Here is a tiny trained network, its code and every weight. The questions are about switching its units off for an input and a class, where a switched-off unit gives its printed mean instead of its output.

import numpy as np


def w(rows, s, z=0):
    codes = np.array(rows[::2]) - 128.0
    scale = np.full(codes.shape[1], s)
    scale[-1] = z or s
    return codes * scale


def f(y):
    return np.maximum(y, 0)


def log_softmax(a):
    a = a - a.max(-1, keepdims=True)
    return a - np.log(np.exp(a).sum(-1, keepdims=True))


def net(x, mask):
    res = np.array(x, float).reshape(1, 4) / 4 @ E
    y = f(res @ A[0][:, :-1].T + A[0][:, -1])
    res = res + np.where(mask, y, B[0][:, -1]) @ B[0][:, :-1]
    return log_softmax(res[-1] @ U[:, :-1].T + U[:, -1])


A, B = {}, {}
E = w([
[201,143,136,95,159,142,50,94,71],'x0',
[126,207,160,87,95,161,144,139,177],'x1',
[93,172,182,150,171,161,164,80,110],'x2',
[40,146,162,134,129,129,7,149,116],'x3',
],0.016)
A[0] = w([
[147,130,78,84,70,77,127,182,136,23],'neuron 0',
[170,131,107,62,75,79,107,159,117,168],'neuron 1',
[167,133,93,102,118,127,199,95,147,2],'neuron 2',
[167,136,100,141,125,154,178,102,129,26],'neuron 3',
[147,178,129,96,89,155,135,140,168,62],'neuron 4',
[86,169,157,128,94,150,82,168,122,154],'neuron 5',
[90,176,131,68,81,154,135,164,172,86],'neuron 6',
[54,106,127,213,69,65,191,145,254,53],'neuron 7',
[105,167,220,155,158,187,184,56,62,175],'neuron 8',
[106,58,115,196,186,62,131,131,98,57],'neuron 9',
[130,78,80,102,65,97,83,147,173,63],'neuron 10',
[210,140,60,82,91,154,191,63,150,78],'neuron 11',
[181,191,165,68,117,175,131,134,139,187],'neuron 12',
],0.01,0.0025)
B[0] = w([
[82,115,111,92,154,126,155,71,153,187],'neuron 0',
[150,171,81,89,160,66,156,104,217,189],'neuron 1',
[93,178,137,134,34,180,104,176,122,190],'neuron 2',
[70,176,98,160,66,123,39,75,116,173],'neuron 3',
[157,117,103,114,197,161,186,178,48,178],'neuron 4',
[106,185,128,210,101,123,107,128,98,199],'neuron 5',
[145,127,75,173,134,175,176,190,104,199],'neuron 6',
[214,70,165,192,159,98,77,104,177,254],'neuron 7',
[113,162,122,87,168,99,159,99,213,223],'neuron 8',
[123,147,83,119,165,255,166,160,72,196],'neuron 9',
[85,156,77,153,161,115,151,128,168,196],'neuron 10',
[99,176,135,206,103,136,82,107,121,216],'neuron 11',
[154,164,129,180,184,121,144,144,101,197],'neuron 12',
],0.0088,0.016)
U = w([
[33,179,118,185,47,157,48,134,136,107],'0',
[160,145,75,158,171,206,195,181,80,86],'1',
[253,139,147,173,173,93,49,80,155,163],'2',
[49,166,90,97,149,99,171,77,217,104],'3',
[141,146,124,139,117,121,130,130,138,254],'4',
[114,98,172,62,53,96,141,141,127,58],'5',
[148,106,169,73,63,78,149,175,91,63],'6',
],0.011,0.0068)

Each question gives the input, the list of numbers given to net, and the class t.
The units are the neurons (one row each of A and B). Each row of codes is followed by its name. A weight is (code - 128) times the scale printed after its matrix; where a second scale follows, it is the last column's (A, B and U).
mask holds one flag per neuron, in row order. A switched-off neuron (its flag False) gives its mean, the last column of its row in B, instead of its output. The means were averaged over made-up inputs and are rounded, as every weight is.
A unit's drop is (log p(t) with every unit on - log p(t) with that unit switched off) / (log p(t) with every unit on - log p(t) with every unit switched off).
The circuit of an input: a set's keep is (log p(t) with only the set's units on - log p(t) with every unit switched off) / (log p(t) with every unit on - log p(t) with every unit switched off). Starting from the 12 units with the biggest drops (on a tie, the unit counted first), units are removed one at a time, each time the one whose removal leaves the highest keep (on an exact tie, the one counted first), for as long as the keep stays at least 0.8.
units of the circuit, in order: the units of the circuit, biggest drop first
unit that matters most: the unit with the biggest drop
top k neurons: the k neurons with the biggest drops, biggest first
drop when u is switched off: that unit's drop, to one decimal
input [0,7,6,4], class 1: unit that matters most	neuron 6
input [4,2,2,-5], class 0: top 4 neurons	(neuron 7; neuron 11; neuron 2; neuron 3)
input [1,2,-6,-6], class 0: units of the circuit, in order	(neuron 11; neuron 2)
input [5,6,-5,-6], class 0: units of the circuit, in order	(neuron 11; neuron 2)
input [5,7,-7,5], class 1: units of the circuit, in order	(neuron 6; neuron 4)
input [-7,7,4,-6], class 1: top 3 neurons	(neuron 4; neuron 6; neuron 2)
input [-4,5,-3,4], class 1: top 2 neurons	(neuron 6; neuron 4)
input [-1,6,-8,1], class 3: top 4 neurons	(neuron 1; neuron 0; neuron 9; neuron 10)
input [2,-4,8,5], class 3: top 2 neurons	(neuron 8; neuron 7)
input [4,-1,6,-2], class 3: top 2 neurons	(neuron 7; neuron 8)
input [-3,-3,7,-8], class 0: units of the circuit, in order	(neuron 2; neuron 3)
input [1,-1,5,4], class 3: top 3 neurons	(neuron 8; neuron 7; neuron 11)
input [1,-6,1,-6], class 0: units of the circuit, in order	(neuron 3; neuron 11; neuron 2)
input [-1,3,6,-5], class 3: units of the circuit, in order	(neuron 8)
input [2,7,-3,-7], class 0: top 3 neurons	(neuron 11; neuron 3; neuron 2)
input [8,8,-7,-6], class 1: top 3 neurons	(neuron 4; neuron 7; neuron 12)
input [-4,1,-5,-5], class 0: top 3 neurons	(neuron 2; neuron 11; neuron 8)
input [-8,-7,5,-2], class 2: top 3 neurons	(neuron 7; neuron 6; neuron 4)
input [-7,8,-6,4], class 1: top 2 neurons	(neuron 6; neuron 4)
input [-5,7,2,5], class 1: units of the circuit, in order	(neuron 6; neuron 4)
input [-8,4,1,3], class 2: unit that matters most	neuron 7
input [6,-7,-2,3], class 1: top 2 neurons	(neuron 9; neuron 7)
input [7,-8,-6,1], class 1: top 2 neurons	(neuron 9; neuron 7)
input [6,1,8,7], class 3: top 4 neurons	(neuron 8; neuron 7; neuron 11; neuron 2)
input [-2,-7,-8,-7], class 3: drop when neuron 1 is switched off	0.7
input [2,2,-7,0], class 3: drop when neuron 7 is switched off	0.1
input [-3,-1,-7,-6], class 3: drop when neuron 3 is switched off	-0.1
input [-2,5,-6,-8], class 0: unit that matters most	neuron 11
input [-6,0,-5,-5], class 2: drop when neuron 7 is switched off	2.0
